Below are the code and all the weights of a small trained network. Each question names an input and a target symbol and asks about switching units off, where a switched-off unit gives its printed mean instead of its output.

import numpy as np


def w(rows, s, z=0):
    codes = np.array(rows[::2]) - 128.0
    scale = np.full(codes.shape[1], s)
    scale[-1] = z or s
    return codes * scale


def norm(h):
    return h / np.sqrt((h * h).mean(-1, keepdims=True) + 1e-5)


def softmax(a):
    e = np.exp(a - a.max(-1, keepdims=True))
    return e / e.sum(-1, keepdims=True)


def log_softmax(a):
    a = a - a.max(-1, keepdims=True)
    return a - np.log(np.exp(a).sum(-1, keepdims=True))


def net(x, mask):
    ids = ['Θημξσψ'.index(c) for c in x.split()]
    T = len(ids)
    res = E[ids] + P[:T]
    u = 0
    for l in range(3):
        r = norm(res)
        for j in range(3):
            rows = slice(2 * j, 2 * j + 2)
            q, k, v = (r @ M[l][rows].T for M in (Q, K, V))
            z = softmax(np.where(np.tri(T) > 0, q @ k.T / 2**0.5, -1e9)) @ v
            o = O[l][rows]
            res = res + np.where(mask[u + j], z, o[:, -1]) @ o[:, :-1]
        u += 3
    return log_softmax(norm(res)[-1] @ U[:, :-1].T + U[:, -1])


Q, K, V, O = {}, {}, {}, {}
E = w([
[165,246,255,165],'Θ',
[23,239,116,104],'η',
[192,146,242,193],'μ',
[204,157,44,208],'ξ',
[112,131,117,251],'σ',
[225,185,162,74],'ψ',
],0.0098)
P = w([
[157,254,57,172],'0',
[168,214,106,174],'1',
[163,188,129,168],'2',
[159,172,140,162],'3',
[152,159,146,155],'4',
[149,145,142,158],'5',
[142,136,157,145],'6',
[156,121,150,152],'7',
[130,113,162,149],'8',
[153,99,152,148],'9',
[94,98,167,134],'10',
[150,57,164,148],'11',
[104,216,221,179],'12',
],0.0074)
Q[0] = w([
[110,91,149,87],'L0H1',
[70,81,81,90],'L0H1',
[155,167,105,42],'L0H2',
[100,135,78,113],'L0H2',
[187,147,179,163],'L0H3',
[163,246,234,197],'L0H3',
],0.014)
K[0] = w([
[145,111,49,134],'L0H1',
[188,201,126,140],'L0H1',
[127,129,135,231],'L0H2',
[109,108,71,157],'L0H2',
[67,78,100,97],'L0H3',
[131,5,100,78],'L0H3',
],0.013)
V[0] = w([
[191,62,146,229],'L0H1',
[56,202,242,43],'L0H1',
[182,131,211,152],'L0H2',
[151,164,82,4],'L0H2',
[65,195,32,223],'L0H3',
[242,203,38,79],'L0H3',
],0.017)
O[0] = w([
[116,186,32,92,177],'L0H1',
[127,201,224,73,165],'L0H1',
[139,192,48,124,234],'L0H2',
[186,125,124,180,120],'L0H2',
[6,129,133,102,157],'L0H3',
[137,115,133,234,255],'L0H3',
],0.016)
Q[1] = w([
[198,139,66,1],'L1H1',
[146,217,111,164],'L1H1',
[145,4,40,10],'L1H2',
[35,68,212,198],'L1H2',
[187,218,128,86],'L1H3',
[47,136,135,115],'L1H3',
],0.012)
K[1] = w([
[121,17,107,103],'L1H1',
[229,143,92,52],'L1H1',
[106,34,32,176],'L1H2',
[89,66,229,255],'L1H2',
[96,166,154,54],'L1H3',
[49,149,117,156],'L1H3',
],0.013)
V[1] = w([
[181,42,94,220],'L1H1',
[124,30,194,181],'L1H1',
[156,215,21,216],'L1H2',
[84,106,63,152],'L1H2',
[86,67,160,233],'L1H3',
[51,107,2,175],'L1H3',
],0.0095)
O[1] = w([
[55,148,119,64,130],'L1H1',
[95,113,23,54,65],'L1H1',
[57,49,177,87,250],'L1H2',
[204,106,121,135,141],'L1H2',
[95,213,92,12,142],'L1H3',
[157,195,255,73,183],'L1H3',
],0.0073,0.013)
Q[2] = w([
[87,88,127,180],'L2H1',
[130,163,77,155],'L2H1',
[196,90,118,149],'L2H2',
[112,163,254,131],'L2H2',
[165,110,98,124],'L2H3',
[134,116,79,186],'L2H3',
],0.017)
K[2] = w([
[88,137,94,189],'L2H1',
[151,132,90,106],'L2H1',
[120,68,144,152],'L2H2',
[134,151,156,8],'L2H2',
[138,110,91,109],'L2H3',
[146,151,89,136],'L2H3',
],0.019)
V[2] = w([
[6,96,70,107],'L2H1',
[170,133,48,65],'L2H1',
[70,127,188,186],'L2H2',
[145,119,185,64],'L2H2',
[122,190,97,123],'L2H3',
[119,143,171,46],'L2H3',
],0.012)
O[2] = w([
[254,132,137,178,114],'L2H1',
[95,139,225,212,48],'L2H1',
[169,73,115,130,255],'L2H2',
[127,194,125,184,33],'L2H2',
[133,55,104,128,226],'L2H3',
[92,114,56,176,44],'L2H3',
],0.0087,0.0073)
U = w([
[130,167,166,102,4],'Θ',
[108,104,249,64,90],'η',
[160,183,128,79,233],'μ',
[72,129,134,169,164],'ξ',
[79,99,103,56,89],'σ',
[178,120,144,174,83],'ψ',
],0.013,0.0033)

Each question gives the input, a string of symbols that net reads in full, and the target symbol t.
The units are the heads (2 rows each of Q, K, V and O). Each row of codes is followed by its name. A weight is (code - 128) times the scale printed after its matrix; where a second scale follows, it is the last column's (O and U).
mask holds one flag per head, layer by layer. A switched-off head (its flag False) gives its mean, the last column of its rows in O, instead of its output. The means were averaged over made-up inputs and are rounded, as every weight is.
A unit's drop is (log p(t) with every unit on - log p(t) with that unit switched off) / (log p(t) with every unit on - log p(t) with every unit switched off).
The circuit of an input: a set's keep is (log p(t) with only the set's units on - log p(t) with every unit switched off) / (log p(t) with every unit on - log p(t) with every unit switched off). Starting from all 9 units, units are removed one at a time, each time the one whose removal leaves the highest keep (on an exact tie, the one counted first), for as long as the keep stays at least 0.8.
units of the circuit, in order: the units of the circuit, biggest drop first
heads that matter: for each layer, one digit per head in row order, 1 if its drop is at least 0.15 and else 0, layers parted by /
drop of u: that unit's drop, to one decimal
input μ σ ψ, target ξ: heads that matter => 111 / 000 / 000
input η ξ ψ ψ ξ μ ξ ψ η ψ μ ψ σ, target ψ: units of the circuit, in order => L0H3
input ψ Θ μ Θ μ ψ η σ, target η: units of the circuit, in order => L0H3, L0H1
input Θ Θ σ Θ, target σ: heads that matter => 001 / 000 / 000
input ξ μ μ η μ Θ ψ σ Θ μ μ, target μ: heads that matter => 001 / 000 / 000
input η μ Θ ψ ψ, target ψ: heads that matter => 001 / 001 / 000
input ψ ψ μ ψ μ Θ Θ σ ψ σ, target μ: units of the circuit, in order => L0H3, L0H2
input ψ σ μ μ ψ Θ ψ ψ Θ σ ξ σ ξ, target σ: heads that matter => 001 / 000 / 000
input ψ ξ μ μ η μ ξ σ Θ μ ψ ξ ψ, target ξ: units of the circuit, in order => L0H3, L0H1, L2H1
input σ ψ ξ Θ ψ μ ψ ξ ψ ψ Θ η ψ, target η: heads that matter => 100 / 000 / 000
input η μ μ Θ η ψ ψ ψ η μ η ψ Θ, target ψ: heads that matter => 001 / 001 / 000
input ψ σ ψ Θ σ μ ψ ψ σ μ ψ ψ μ, target ψ: heads that matter => 001 / 000 / 000
input ψ η ξ σ Θ σ μ, target σ: drop of L1H1 => 0.0
input Θ σ μ μ μ μ ψ μ ψ σ Θ σ ψ, target σ: units of the circuit, in order => L0H3
input ξ ξ μ η ψ Θ μ μ η η μ, target η: drop of L2H1 => 0.0
input μ μ μ ψ η η σ μ η σ σ σ, target σ: drop of L2H1 => 0.1
input η ψ ψ σ η Θ η ξ μ Θ μ σ η, target σ: drop of L1H3 => 0.1
